Here is a tiny trained network, its code and every weight. The questions are about switching its units off for an input and a class, where a switched-off unit gives its printed mean instead of its output.

import numpy as np


def w(rows, s, z=0):
    codes = np.array(rows[::2]) - 128.0
    scale = np.full(codes.shape[1], s)
    scale[-1] = z or s
    return codes * scale


def f(y):
    return np.maximum(y, 0)


def log_softmax(a):
    a = a - a.max(-1, keepdims=True)
    return a - np.log(np.exp(a).sum(-1, keepdims=True))


def net(x, mask):
    res = np.array(x, float).reshape(1, 4) / 4 @ E
    y = f(res @ A[0][:, :-1].T + A[0][:, -1])
    res = res + np.where(mask, y, B[0][:, -1]) @ B[0][:, :-1]
    return log_softmax(res[-1] @ U[:, :-1].T + U[:, -1])


A, B = {}, {}
E = w([
[152,218,116,217,122,98,176,102],'x0',
[96,89,145,69,107,112,132,37],'x1',
[41,85,121,108,149,134,58,117],'x2',
[67,106,176,65,149,88,254,88],'x3',
],0.012)
A[0] = w([
[177,132,131,136,112,124,138,115,28],'N1',
[47,129,136,104,126,123,200,47,65],'N2',
[128,76,128,39,113,136,67,105,97],'N3',
[112,97,132,105,126,115,116,129,19],'N4',
[82,130,129,98,152,112,180,58,40],'N5',
[70,123,120,129,132,125,129,140,12],'N6',
[108,123,137,90,135,131,107,121,2],'N7',
[149,128,127,141,127,129,3,102,18],'N8',
[228,146,130,144,119,124,128,81,57],'N9',
[52,141,120,184,132,130,42,143,115],'N10',
[81,126,129,128,122,121,168,86,149],'N11',
[80,115,146,133,119,126,161,93,38],'N12',
[134,116,134,107,144,122,181,180,20],'N13',
[74,131,133,133,127,124,187,161,240],'N14',
[135,107,133,80,142,125,80,112,159],'N15',
[206,145,117,125,140,126,130,89,69],'N16',
],0.019,0.0032)
B[0] = w([
[122,100,136,172,88,166,169,112,158],'N1',
[92,132,47,84,82,5,128,102,251],'N2',
[86,87,245,72,139,206,65,83,250],'N3',
[126,142,92,144,159,215,127,41,169],'N4',
[125,98,95,99,110,14,140,111,221],'N5',
[135,155,188,164,114,156,92,53,162],'N6',
[141,163,110,138,162,205,104,48,169],'N7',
[177,115,40,82,98,86,42,217,237],'N8',
[145,123,158,171,21,169,172,105,195],'N9',
[145,150,110,216,203,64,43,175,226],'N10',
[145,91,131,127,115,48,152,97,195],'N11',
[179,167,93,65,115,67,105,98,184],'N12',
[129,110,99,67,161,186,202,185,164],'N13',
[113,154,144,119,207,109,219,117,192],'N14',
[83,121,118,84,108,212,105,123,199],'N15',
[108,141,155,149,45,159,156,127,172],'N16',
],0.019)
U = w([
[147,83,151,50,50,161,114,117,6],'0',
[90,115,105,28,143,1,150,70,114],'1',
[183,121,57,126,132,127,2,206,151],'2',
[149,152,130,59,204,130,232,202,176],'3',
[140,196,125,168,242,90,108,177,80],'4',
[88,70,149,10,164,173,28,93,214],'5',
[203,171,128,161,50,115,203,166,227],'6',
],0.0071,0.002)

Each question gives the input, the list of numbers given to net, and the class t.
The units are the neurons (one row each of A and B). Each row of codes is followed by its name. A weight is (code - 128) times the scale printed after its matrix; where a second scale follows, it is the last column's (A, B and U).
mask holds one flag per neuron, in row order. A switched-off neuron (its flag False) gives its mean, the last column of its row in B, instead of its output. The means were averaged over made-up inputs and are rounded, as every weight is.
A unit's drop is (log p(t) with every unit on - log p(t) with that unit switched off) / (log p(t) with every unit on - log p(t) with every unit switched off).
The circuit of an input: a set's keep is (log p(t) with only the set's units on - log p(t) with every unit switched off) / (log p(t) with every unit on - log p(t) with every unit switched off). Starting from the 12 units with the biggest drops (on a tie, the unit counted first), units are removed one at a time, each time the one whose removal leaves the highest keep (on an exact tie, the one counted first), for as long as the keep stays at least 0.8.
circuit, biggest first: the units of the circuit, biggest drop first
k most important neurons: the k neurons with the biggest drops, biggest first
drop of u: that unit's drop, to one decimal
input [5,3,0,-6], class 2: circuit, biggest first -> [N8]
input [-8,-7,0,7], class 3: circuit, biggest first -> [N13, N14]
input [4,7,-2,-7], class 6: 3 most important neurons -> [N9, N16, N3]
input [-1,2,-3,-3], class 0: 2 most important neurons -> [N10, N14]
input [-4,4,5,-8], class 2: 2 most important neurons -> [N8, N10]
input [-1,3,4,-5], class 2: 2 most important neurons -> [N8, N10]
input [4,4,-3,-8], class 6: 4 most important neurons -> [N9, N16, N3, N1]
input [2,-1,-5,-8], class 6: 2 most important neurons -> [N9, N16]
input [7,-7,-6,5], class 6: drop of N9 -> 0.4
input [6,-3,-5,0], class 6: drop of N11 -> 0.0
input [-4,-4,-3,-3], class 2: drop of N3 -> 0.2
